In the rows, zero is written as 128.
Each row is followed by its class number.
[ 85  82 172 126  84  90 134 120 137  89 145 111  96 117 169 152 135 148
 101 118 146 184 107  69 148 146 145 148 122 149 146 144 104 115 142 133
 124 105 121 209 139  90 111 104  99 113 149 114 174 139]  6
[ 83  65 120 107 122 112 159 178 173 119 113 164 140 143 167 153 131 131
 116 144  83 148 147 107 172  99 136 106 119 160 141 108 159  67 138 129
 149 153 124 162 115 151  90 138 138 134 127 151 188  70]  6
[ 88  57 112  98 103 109 156 166 144 134 105 181 136 141 167 155 138 144
 139 161  97 138 156  97 165  91 137 127 117 155 138 116 150  61 132 128
 148 158 136 150 115 146  90 122 133 121 122 148 178  58]  2
[ 75  81 172 123  92  77 117 143 155  95 156  97  75 143 152 125 135 155
 116 109 148 160 134 103 149 142 131 142 129 191 143 144 133 123 133 147
 113  98 126 212 115  98 122 119 104 109 126 116 190 124]  3
[ 67  66 100 104 129 118 180 169 127 135 121 166 109 117 169 151 135 165
 142 170 105 162 155 132 170  89 125 128 117 140 134 107 153  47 148 123
 121 160 180 161 118 157 110 102 154 145 128 146 184  62]  4
[ 83  59 108 103 121 104 160 172 159 138 111 174 134 147 168 159 136 148
 138 165  92 154 163  95 173  89 128 116 116 157 141 108 162  73 131 127
 145 164 143 141 100 141  84 128 137 136 130 146 159  67]  5
[ 73  55 101 107 125 128 175 156 132 127 117 184 116 111 167 148 128 163
 148 181  95 144 154 123 176  95 134 131 129 147 139  99 154  44 141 133
 129 151 178 170 126 156 102 104 166 142 129 141 174  62]  2
[ 68  84 161 115  91  84 125 151 152  86 151  98  83 128 148 147 128 153
 103 107 141 163 120  96 137 138 132 136 127 188 138 150 137 126 142 139
 140  90 129 220 121 111 113 109 105 104 115 110 176 104]  7
[ 82  62 110 100 115 102 156 171 156 132 106 175 124 154 156 172 132 146
 142 151  99 154 159 107 181  93 132 118 117 147 138 113 166  76 126 126
 153 156 150 134 104 152  97 134 128 131 119 147 168  60]  5
[ 89  54 110  89 105 103 154 175 148 129 107 179 137 136 162 158 140 146
 139 165  87 144 152 101 165  89 135 122 114 150 134 112 158  63 131 125
 153 160 141 136 105 151  81 124 136 125 116 146 182  68]  2
[ 82  78 165 123  79  93 133 118 129  91 160 115  85 105 173 155 138 152
  98 118 149 177 108  80 144 146 143 147 123 150 150 144 109 102 141 129
 123 104 144 218 134  96 121 108 107 118 142 118 169 135]  6
[ 77  68 104 101 131 133 178 157 127 134 124 177 122 121 167 160 120 160
 141 178  86 152 140 117 172  89 121 131 125 147 138 107 151  51 145 120
 135 157 178 167 124 161 108 101 165 145 131 146 166  74]  7
[ 91  56 119  97 108 111 153 174 158 130 102 173 136 139 160 158 136 147
 134 159  89 144 147 103 166  84 141 117 118 156 135 107 157  61 131 132
 151 159 135 150 117 153  83 123 140 126 123 145 182  56]  2
[ 69  74 107 123 126 131 187 162 141 121 119 171 121 113 177 146 130 147
 137 176  96 147 156 125 182 109 133 133 124 150 137 100 152  49 147 123
 120 146 166 178 116 153 113 114 169 152 125 148 177  76]  6
[ 64  87 168 128  88  79 127 144 147  91 162  97  78 127 153 141 126 160
 106 111 163 171 132 103 143 141 133 135 126 186 141 150 131 117 138 137
 128  97 132 223 122 102 124 113  99 109 127 106 178 112]  4
[ 60  88 175 123  93  83 132 156 150  88 159  88  83 140 146 131 129 155
 103 111 156 171 138  99 135 147 131 137 126 192 138 156 131 123 135 131
 129  94 127 227 121 112 126 116  96 106 119 115 195 107]  4
[ 70  66  99 120 130 138 180 165 121 130 116 180 107 115 173 157 134 164
 142 173  96 153 158 131 175  89 134 132 129 152 148 101 149  42 141 124
 120 170 201 166 125 156 103 104 163 151 138 137 163  75]  1
[ 78  64 123  97 111 107 163 183 158 133 112 164 130 144 162 155 130 149
 129 147  92 155 150 102 164  75 127 112 116 158 137 117 162  66 136 128
 143 161 135 156 110 152  88 115 139 127 138 153 186  71]  4
[ 78  70 164 125  82  80 139 119 133 105 149 106  78 116 163 167 137 161
 119 146 153 196 118  74 162 131 136 156 116 158 137 151 125 110 132 134
 124 107 154 205 130  91 117 100 100 127 149 123 153 117]  5
[ 82  78 165 118  90  84 133 118 131  95 147 106  85 112 166 160 130 154
 108 130 145 185 104  84 151 134 132 144 116 160 136 149 116 115 135 138
 131 104 138 202 140  99 113  96  99 110 139 118 167 126]  7
[ 83  74 164 115  77  76 120 117 135  97 156 110  71 120 170 149 144 159
 111 122 151 179 109  89 153 131 129 139 110 154 136 140 119 118 133 147
 120 108 141 190 128  95 108 108  97 115 149 126 176 138]  3
[ 69  70 171 120  91  74 127 142 161  93 155 102  83 137 146 142 131 155
 110 114 152 173 136  87 145 148 136 137 125 186 144 152 140 125 134 132
 136  92 129 222 116 105 126 117  95 111 122 115 165 103]  5
[ 85  56 108  94 110 104 162 178 150 131 112 162 126 142 154 174 134 145
 134 136 100 153 153 109 163  82 135 117 119 149 132 117 160  66 134 128
 144 163 148 149 115 149  96 124 140 121 121 146 186  62]  4
[ 77  85 180 119  82  79 125 147 153  89 157  94  80 135 150 136 128 155
 108  99 161 172 135  98 140 149 137 134 126 186 137 150 131 119 134 140
 128  98 121 224 121 107 121 120  97 106 116 118 183 109]  4
[ 88  60 112  97 111  97 145 172 155 136  98 172 131 159 157 167 133 148
 144 152 100 146 158  95 176  91 135 119 114 154 135 111 165  70 127 128
 154 160 135 130 103 151  93 134 134 128 118 150 169  58]  5
[ 77  67 105 101 122 101 148 180 153 125 117 163 128 153 154 175 128 147
 125 143  96 150 143 112 173  69 128 104 116 167 134 115 160  72 142 139
 160 167 152 149 112 161  84 134 132 129 124 138 175  65]  1
[ 74  53 105 108 125 128 173 152 130 134 113 183 119 115 170 142 131 163
 146 183  95 143 161 120 175  94 133 135 127 142 139 101 151  42 138 128
 126 149 181 166 121 149 100 100 162 151 125 145 171  64]  2
[ 99  66 163 108  81  83 129 107 130  94 148 110  83 106 168 154 145 157
 111 144 149 181 107  77 139 136 146 137 113 154 133 144 113 110 134 143
 129 116 144 197 143  96 107 100  96 100 139 116 170 123]  2
[ 66  87 164 116  90  75 115 153 152  92 164 102  76 138 144 132 136 157
 107 105 150 160 128  97 142 146 130 133 121 190 138 146 136 122 141 149
 127  96 128 210 116 109 117 122 100 107 124 115 183 125]  3
[100  67 167 119  75  83 125 101 125 105 147 112  83 106 176 141 144 163
 115 140 155 179 114  79 151 132 139 153 122 151 146 143 106 104 129 130
 118 120 142 208 134  86 108  98 104 111 146 116 163 115]  2
[ 76  63 160 118  85  72 126 117 134  92 148 114  86 130 165 161 140 147
 104 138 139 195 117  64 158 136 133 144 118 146 145 141 123 106 134 141
 132 100 139 196 136  92 109  95 105 109 159 134 168 116]  0
[ 70  68 108 115 129 126 180 163 133 137 109 179 121 128 165 157 129 158
 151 195 105 155 167 115 181  99 133 134 119 154 134 102 158  56 135 123
 130 159 170 152 115 155 113 115 158 154 124 146 174  60]  5
[ 62  52 103 113 125 122 177 158 130 136 111 179 124 132 172 155 135 154
 140 196  96 157 162 107 183  94 130 134 125 156 136  93 157  52 148 141
 120 160 170 160 125 150 115 100 164 138 141 158 174  65]  0
[ 93  66 163 116  90  77 135 107 138 103 149 115  84 118 169 154 140 159
 113 140 150 199 116  71 157 141 137 137 118 146 142 148 114 127 132 134
 126 121 141 190 131  88 108 101  87 118 144 119 155 132]  5
[ 70  86 174 129  84  79 132 143 161  85 156  99  83 133 157 139 134 146
 102 103 146 167 123  96 156 157 139 139 124 180 144 145 129 129 142 129
 131  90 120 230 118 100 117 119  97 108 128 114 182 127]  6
[ 93  69 126  89 118 118 154 176 163 128 109 165 143 147 155 172 124 141
 124 137  81 142 140 100 155  76 129 111 116 157 136 114 158  69 129 127
 157 155 135 154 121 159  90 128 140 119 129 151 170  67]  7
[ 80  76 161 128  93  84 130 123 133  90 140 106  78 112 172 163 143 159
 101 124 153 194 114  90 150 125 140 145 116 158 143 145 104 105 132 135
 123 112 156 206 143  97 109 104  86 116 146 111 167 122]  1
[ 77  59 159 113  75  81 134 125 127  99 147 120  81 106 174 150 145 156
 114 138 146 188 107  82 148 139 138 151 112 148 140 145 112 100 136 144
 129 103 145 197 131  93  99  92  93 117 136 115 168 127]  2
[ 78  68 107 104 128 127 174 167 138 127 115 176 124 114 173 158 124 154
 142 173  88 152 150 120 170  93 125 127 120 154 132  99 154  52 137 125
 135 148 165 162 116 159 100 106 171 146 119 148 173  70]  7
[ 53  77 176 128  87  73 117 145 141  90 159  94  80 152 150 129 135 147
 106 114 147 175 132  87 153 151 127 140 137 185 153 146 142 121 137 148
 128  96 131 219 112 105 119 114  96 107 134 127 175 100]  0
[ 75  62 102 112 126 128 175 158 131 138 114 184 115 128 169 160 127 159
 156 188 106 155 163 118 182 104 131 135 123 148 140  98 159  48 136 123
 131 156 177 154 111 152 114 114 164 159 118 144 163  62]  5
[ 75  68 109 114 122 132 182 168 133 129 116 185 111 119 170 155 121 152
 140 169 107 159 160 124 170 100 132 132 122 146 142 101 156  37 138 130
 125 153 177 170 116 150 113 104 164 159 123 143 171  76]  4
[ 76  49 105 113 118 126 172 157 136 128 120 182 116 113 171 144 132 160
 145 195  91 148 148 128 176  90 134 133 126 145 135 100 157  45 140 130
 134 150 183 162 117 154 105 102 162 152 119 143 175  70]  2
[ 73  54 117 107 122 103 155 180 153 126 116 169 125 150 163 161 136 141
 129 140  94 155 148 114 166  82 134 105 118 159 139 111 163  69 139 136
 154 163 148 146 110 157  82 130 119 133 120 142 170  72]  1
[ 61  66 159 119  78  74 125 126 130  95 149 118  85 123 158 159 138 155
 106 139 142 189 108  75 167 132 131 145 122 150 145 137 126 110 144 149
 134 105 139 196 132  89 100  93 102 121 151 120 166 127]  0
[ 69  61 110 111 123 129 182 167 128 140 121 180 115 125 170 152 124 156
 146 170 112 158 157 125 165  95 129 128 121 148 138 102 154  42 145 131
 126 152 175 167 113 152 117 100 159 151 123 142 177  74]  4
[ 91  74 127  96 115 111 145 185 165 130 111 168 141 156 150 151 137 142
 134 136  87 135 151 101 161  86 128 112 114 158 133 107 158  58 124 132
 145 154 132 142 109 151  85 138 139 133 127 152 175  84]  3
[ 58  80 166 128  89  81 125 147 153  96 153 105  82 138 154 130 133 156
 108 109 156 163 138  97 143 145 128 149 123 184 146 151 127 117 135 138
 116  84 128 225 121 104 136 111 107 113 132 115 188 117]  3
[ 67  72 165 131  88  78 136 131 125  92 143 104  73 118 169 158 142 157
 112 131 149 192 119  89 150 130 143 149 112 160 138 147 117 105 140 142
 124 108 150 200 135  97 103 100  95 124 139 110 166 130]  1
[ 69  52 111  97 119  99 158 178 158 128 110 178 137 151 156 162 134 135
 127 162  84 155 155  97 181  93 129 110 123 153 144 106 173  66 133 136
 150 154 144 146 112 147  90 124 132 122 139 157 173  67]  0
[ 67  66 103 119 138 133 174 166 127 131 117 176 107 124 175 154 130 160
 140 182 100 157 158 132 178  88 133 126 122 158 139 101 150  40 145 134
 127 160 193 161 125 159 105 104 154 158 124 141 176  73]  1
[ 73  61 111 105 124 108 162 188 159 121 110 165 129 142 163 164 133 142
 129 143  87 155 156 112 168  85 130 104 117 161 141 111 163  68 133 134
 153 163 151 149 111 153  72 134 131 129 132 136 172  70]  1
[ 64  74 169 124  84  78 125 151 148  93 155 100  77 134 151 138 128 158
 102  99 160 174 130  99 142 144 131 141 126 181 145 149 134 115 137 138
 133  97 132 228 120 106 122 114  97 112 128 119 183 105]  4
[ 85  62 124  98 103 103 159 184 156 136 109 171 138 150 159 161 134 141
 135 128 105 150 162 107 155  85 133 111 116 144 140 118 159  73 131 129
 152 155 133 146 110 145  89 129 128 119 131 151 180  68]  4
[ 95  54 112  90 111 105 148 169 156 131 101 171 133 148 163 158 131 145
 130 157  93 140 153  98 159  79 134 120 112 154 135 106 156  62 133 137
 152 157 140 155 110 155  90 131 146 121 123 146 186  53]  2
[ 55  56  90 109 119 119 168 174 128 123 109 188 122 128 164 162 135 152
 143 182  99 154 159 122 186 105 133 131 136 149 144  90 167  51 143 141
 131 153 172 150 118 154 107 115 158 141 123 150 178  57]  0
[ 75  69 165 118  70  73 126 108 129 101 143 120  86 119 163 162 136 151
 108 125 161 185 123  72 170 141 135 152 126 143 153 146 121 102 129 134
 121  99 141 208 136  85 124  99  94 106 154 127 152 114]  0
[ 59  58 107 116 115 123 174 162 126 135 116 183 117 130 169 157 132 150
 146 181 101 155 159 110 190 100 129 138 132 145 143  99 160  43 145 133
 126 156 169 163 121 148 110 105 165 145 132 151 173  62]  0
[ 68  66 167 120  77  76 127 117 128 103 145 116  81 126 162 163 140 151
 108 136 151 189 118  72 162 139 137 145 116 149 145 141 130 101 137 142
 130 100 146 201 137  88 113  90 101 118 151 131 163 124]  0
[ 91  70 112  91 120 107 149 184 161 128 111 176 135 155 156 151 137 143
 133 141  85 138 159 106 160  85 126 111 113 157 135 104 158  72 124 135
 140 154 141 137 104 156  90 137 139 122 133 158 186  78]  3
[ 67  66 162 119  79  75 126 116 127  98 151 114  83 122 159 162 138 152
 101 135 148 190 113  68 164 134 133 146 124 147 148 145 126 101 135 137
 129 102 147 205 141  93 114  95 102 112 159 132 163 118]  0
[ 74  60 104 108 133 123 172 163 141 131 118 180 105 122 170 157 128 164
 143 181  94 161 160 118 180  98 130 127 121 152 139  98 163  54 137 130
 130 160 186 160 106 156 108 110 161 159 124 143 167  68]  5
[ 80  61 160 118  87  76 131 120 138  98 153 114  76 114 173 158 143 159
 114 132 148 199 117  77 150 140 132 139 115 146 144 147 124 118 130 132
 134 110 151 193 122  93 106 104  92 123 144 119 160 121]  5
[104  84 167 106  82  86 127 115 130  98 144  91  79 116 156 161 135 158
 110 116 137 175  94  77 149 125 135 143 120 158 134 153 116 114 132 135
 126 114 146 204 139  98 105  92 104  97 145 121 154 122]  7
[ 91  60 109 100 113 104 153 177 147 131 108 168 128 148 166 172 137 146
 135 152 100 151 155 106 169  81 137 117 113 160 134 114 155  69 131 120
 151 170 150 144 113 153  88 133 136 123 125 142 178  68]  1
[ 65  71 165 125  92  76 125 138 154  93 160 101  85 136 146 141 123 157
 107 123 153 171 139  91 155 147 131 134 132 190 148 155 139 130 134 142
 135  97 133 216 116 102 125 120  96 114 127 110 165 101]  5
[ 89  47 105  95 123  96 156 167 159 135 112 175 123 147 161 163 132 147
 139 150  94 149 163  96 171 100 133 111 115 157 140 112 169  70 127 124
 151 160 152 150  98 147  96 131 139 127 123 143 161  60]  5
[ 75  74 166 118  88  76 136 122 127  95 152 105  75 115 157 156 137 159
 107 124 155 192 110  90 136 131 136 140 111 145 140 150 121 106 138 135
 128 100 155 207 133  95 122  89  99 119 141 116 174 136]  4
[ 84  72 116 104 109 110 153 186 151 130 104 170 125 148 163 164 135 146
 131 150  96 147 159 108 170  84 137 115 115 162 144 114 157  63 134 123
 149 164 147 149 111 154  84 131 131 130 129 140 175  67]  1
[ 84  62 119  97 116 106 155 172 161 129 102 175 140 155 157 168 128 145
 136 154  96 151 163  96 171  95 133 113 115 161 140 114 168  74 118 124
 155 161 132 141 111 153  92 135 133 135 130 157 168  52]  5
[ 57  77 173 120  91  68 124 145 141  82 161  94  82 145 137 137 131 147
 105 127 137 180 126  84 157 145 131 141 136 183 143 147 145 123 142 151
 130  97 129 214 120 110 117 116 100 107 133 130 180 106]  0
[ 72  66 105 109 125 125 174 174 134 131 120 176 118 125 167 155 128 162
 140 169 104 162 159 129 166  93 131 127 120 145 135  96 155  50 142 127
 128 155 173 158 117 158 107 110 157 150 127 149 180  66]  4
[ 45  71 166 126  91  70 116 145 149  88 155 101  91 151 142 143 132 151
  96 107 148 171 127  78 146 138 130 140 137 175 152 148 142 118 144 146
 136  90 128 224 126 105 123 111  97 105 137 119 166 104]  0
[ 76  75 101 107 134 132 177 167 127 137 118 184 114 126 167 143 131 155
 148 185 103 144 160 127 172  98 126 133 115 154 133  96 151  44 140 135
 114 155 178 157 118 155 118 114 165 149 131 145 187  79]  3
[ 89  84 163 127  68  94 139 123 138  94 147 106  79 107 180 164 144 143
 109 123 153 180 109  84 163 151 143 149 113 157 139 149 115 109 131 128
 122 104 136 207 140  87 108 100 113 113 142 124 174 136]  6
[ 80  96 164 125  94  80 117 148 148  92 167  93  73 135 154 123 138 152
 114 116 149 158 132 109 149 147 126 134 129 203 142 148 130 121 131 152
 114 105 142 211 107 101 123 123 104 106 120 110 182 124]  3
[ 92  90 172 124  76  88 134 117 133  93 153 107  85 106 168 157 134 147
 107 118 153 176 111  78 160 155 144 144 118 151 145 146 113 100 134 128
 126 104 136 218 134  89 113 113 108 118 144 116 163 135]  6
[ 86  66 129  98 110 112 162 183 151 133 117 163 141 155 149 169 131 141
 131 146  97 160 145 103 156  81 133 116 117 157 133 119 154  64 135 124
 152 164 128 150 118 154  96 123 133 130 126 154 191  64]  4
[ 78  63 113 101 112  96 156 174 155 132 109 173 143 155 148 174 135 133
 131 156  88 152 152 101 184  84 130 115 121 149 142 114 168  68 131 128
 154 161 138 139 119 144  91 122 136 118 140 155 169  58]  0
[ 90  80 121 100 119 115 160 178 169 121 115 166 141 141 164 161 127 135
 119 155  84 145 150  97 179  93 135 112 115 161 132 115 158  66 137 118
 152 157 125 156 119 155  87 135 143 132 133 157 190  71]  6
[ 46  76 168 126  86  75 116 150 144  94 164 109  93 147 146 138 129 153
  97 117 150 166 134  81 151 139 129 146 137 191 150 148 135 113 146 146
 135  93 123 226 123 103 123 113  98 111 133 121 170 102]  0
[ 81  78 115 103 113 120 160 176 158 125 108 172 135 142 161 160 126 139
 123 140  98 142 152 106 179 101 132 119 122 150 144 108 158  68 138 121
 145 150 139 158 107 154  96 132 135 130 131 149 181  68]  6
[ 87  54 113 102 117 110 148 180 151 122 115 172 137 150 167 167 135 138
 126 141  94 150 151 105 151  80 135 104 122 159 145 115 154  66 134 133
 158 171 142 143 114 160  89 141 132 124 121 144 178  66]  1
[ 80  71 162 113  79  84 127 121 133  98 151 115  84 113 171 170 133 152
 106 117 147 182 105  88 145 134 132 138 113 156 141 147 117 110 131 135
 138  99 140 202 132 101 112  99 102 113 130 119 163 121]  7
[ 81  56 103 108 119 135 176 159 136 130 115 185 123 116 173 154 131 160
 146 191  90 143 159 120 171  91 137 135 127 149 142 101 151  40 133 124
 125 154 177 168 128 154 106 107 172 143 129 145 172  64]  2
[ 51  69 171 123  90  69 121 149 145  87 158 102  82 141 149 133 134 148
 104 114 143 177 124  89 151 143 128 141 137 179 152 145 144 117 141 150
 130  95 132 218 117 106 121 111  94 102 136 123 173 105]  0
[ 85  77 122 106 104 110 156 178 160 122 103 164 139 150 164 158 133 138
 125 140  90 136 156 103 178 102 138 124 115 159 140 112 157  70 130 117
 144 149 123 156 111 147  90 132 138 128 132 155 178  66]  6
[ 82  63 116  99 106 103 163 187 151 133 107 164 130 150 161 166 134 142
 136 135 102 146 165 103 155  94 135 116 111 164 137 120 152  63 130 129
 144 154 138 158 108 147 102 126 138 113 126 143 189  64]  4
